Here is a tiny trained network, its code and every weight. The questions are about switching its units off for an input and a class, where a switched-off unit gives its printed mean instead of its output.

import numpy as np


def w(rows, s, z=0):
    codes = np.array(rows[::2]) - 128.0
    scale = np.full(codes.shape[1], s)
    scale[-1] = z or s
    return codes * scale


def f(y):
    return np.maximum(y, 0)


def log_softmax(a):
    a = a - a.max(-1, keepdims=True)
    return a - np.log(np.exp(a).sum(-1, keepdims=True))


def net(x, mask):
    res = np.array(x, float).reshape(1, 6) / 4 @ E
    y = f(res @ A[0][:, :-1].T + A[0][:, -1])
    res = res + np.where(mask, y, B[0][:, -1]) @ B[0][:, :-1]
    return log_softmax(res[-1] @ U[:, :-1].T + U[:, -1])


A, B = {}, {}
E = w([
[129,127,131,130,128,128,128,127,129],'x0',
[180,40,111,109,106,181,154,37,3],'x1',
[24,13,104,173,207,141,42,212,114],'x2',
[129,128,124,128,128,128,127,127,126],'x3',
[193,169,134,138,200,7,30,149,34],'x4',
[129,128,124,126,128,127,128,128,129],'x5',
],0.0062)
A[0] = w([
[74,49,135,137,155,136,95,175,113,137],'n1',
[142,69,117,131,130,150,142,70,57,90],'n2',
[167,204,100,131,118,119,156,104,120,129],'n3',
[176,222,125,116,100,121,171,79,133,146],'n4',
[71,40,89,129,160,136,71,181,124,140],'n5',
[125,85,122,123,122,145,142,88,59,74],'n6',
[106,105,124,129,136,134,120,146,119,125],'n7',
[108,105,106,124,138,131,107,145,126,137],'n8',
[112,112,116,127,108,168,147,122,170,48],'n9',
[138,82,124,139,130,144,153,88,63,97],'n10',
[73,231,121,132,146,84,106,211,246,51],'n11',
[165,163,123,127,153,51,71,143,64,11],'n12',
[162,178,124,130,152,36,62,149,50,3],'n13',
[108,163,142,128,142,109,121,159,184,61],'n14',
[103,93,115,133,144,132,108,140,128,134],'n15',
[114,124,130,128,126,118,123,109,133,81],'n16',
[141,75,127,128,127,152,145,89,55,95],'n17',
[162,73,121,110,113,164,122,123,75,106],'n18',
[133,117,118,126,126,141,133,120,99,91],'n19',
[159,156,124,126,113,127,141,115,136,146],'n20',
[109,145,124,126,150,112,129,118,157,89],'n21',
[151,174,129,115,124,134,140,102,137,153],'n22',
[103,104,121,134,141,126,107,157,112,115],'n23',
[83,105,127,117,94,201,164,115,192,55],'n24',
[95,90,136,132,149,127,124,142,119,135],'n25',
[178,210,110,123,102,132,155,88,134,145],'n26',
[90,86,123,136,95,191,182,114,207,50],'n27',
[122,139,132,132,136,114,127,124,120,85],'n28',
],0.013,0.0024)
B[0] = w([
[117,132,159,134,79,119,187,114,140,211],'n1',
[143,128,110,136,102,127,65,141,135,208],'n2',
[106,127,145,133,94,128,167,119,130,193],'n3',
[109,117,157,130,64,122,187,121,125,227],'n4',
[97,143,160,127,63,128,195,121,117,228],'n5',
[140,134,128,114,120,123,71,133,143,190],'n6',
[133,119,146,122,115,117,148,125,130,155],'n7',
[129,125,134,132,104,132,156,119,139,160],'n8',
[135,129,121,122,180,124,139,123,120,168],'n9',
[133,132,115,131,110,130,73,139,130,194],'n10',
[156,124,100,120,74,133,2,133,120,247],'n11',
[131,125,102,132,212,141,160,132,128,211],'n12',
[136,124,110,125,236,136,156,129,129,227],'n13',
[141,121,118,129,111,125,75,126,140,174],'n14',
[129,123,149,124,105,124,155,126,122,167],'n15',
[132,123,133,131,126,128,129,128,130,128],'n16',
[137,132,114,130,109,125,66,134,135,201],'n17',
[129,132,115,121,111,129,73,130,124,189],'n18',
[134,119,128,130,126,121,105,124,132,150],'n19',
[112,143,138,132,105,135,144,127,120,166],'n20',
[130,126,127,134,121,125,103,130,119,146],'n21',
[107,120,143,135,99,133,144,129,119,174],'n22',
[114,128,142,126,109,136,155,121,138,165],'n23',
[146,125,106,132,216,124,161,135,130,207],'n24',
[131,131,146,128,107,123,155,118,129,166],'n25',
[109,130,163,127,86,121,172,126,139,211],'n26',
[128,131,110,130,231,130,146,133,111,214],'n27',
[123,122,122,129,136,125,127,133,121,136],'n28',
],0.028,0.012)
U = w([
[85,126,219,131,63,130,192,110,128,254],'0',
[176,119,109,118,91,140,11,158,136,95],'1',
[147,113,110,133,254,154,167,145,111,32],'2',
],0.0086,0.00092)

Each question gives the input, the list of numbers given to net, and the class t.
The units are the neurons (one row each of A and B). Each row of codes is followed by its name. A weight is (code - 128) times the scale printed after its matrix; where a second scale follows, it is the last column's (A, B and U).
mask holds one flag per neuron, in row order. A switched-off neuron (its flag False) gives its mean, the last column of its row in B, instead of its output. The means were averaged over made-up inputs and are rounded, as every weight is.
A unit's drop is (log p(t) with every unit on - log p(t) with that unit switched off) / (log p(t) with every unit on - log p(t) with every unit switched off).
The circuit of an input: a set's keep is (log p(t) with only the set's units on - log p(t) with every unit switched off) / (log p(t) with every unit on - log p(t) with every unit switched off). Starting from the 12 units with the biggest drops (on a tie, the unit counted first), units are removed one at a time, each time the one whose removal leaves the highest keep (on an exact tie, the one counted first), for as long as the keep stays at least 0.8.
units of the circuit, in order: the units of the circuit, biggest drop first
most important unit: the unit with the biggest drop
k most important neurons: the k neurons with the biggest drops, biggest first
drop when u is switched off: that unit's drop, to one decimal
input [-5,4,-3,-2,0,8], class 1: most important unit	n5
input [5,4,3,-3,-1,8], class 1: 3 most important neurons	(n4; n26; n2)
input [-7,5,5,3,5,7], class 0: 2 most important neurons	(n11; n5)
input [3,-6,2,-1,-7,7], class 2: 2 most important neurons	(n27; n24)
input [7,4,-1,-1,5,5], class 2: 3 most important neurons	(n11; n13; n12)
input [8,7,1,6,8,-8], class 2: 3 most important neurons	(n13; n12; n11)
input [-5,1,7,3,7,6], class 0: 3 most important neurons	(n5; n1; n27)
input [0,3,2,2,5,-8], class 2: 2 most important neurons	(n11; n13)
input [2,-2,-7,1,-8,-8], class 2: 2 most important neurons	(n27; n24)
input [-7,-4,-4,-4,6,6], class 2: 2 most important neurons	(n13; n12)
input [1,-6,-4,-6,4,5], class 1: drop when n11 is switched off	6.1
input [-1,6,-1,-7,-4,-4], class 1: drop when n10 is switched off	0.0
input [-6,5,8,2,6,-7], class 0: drop when n5 is switched off	0.6
input [-3,-8,-1,7,-4,7], class 1: units of the circuit, in order	(n11)
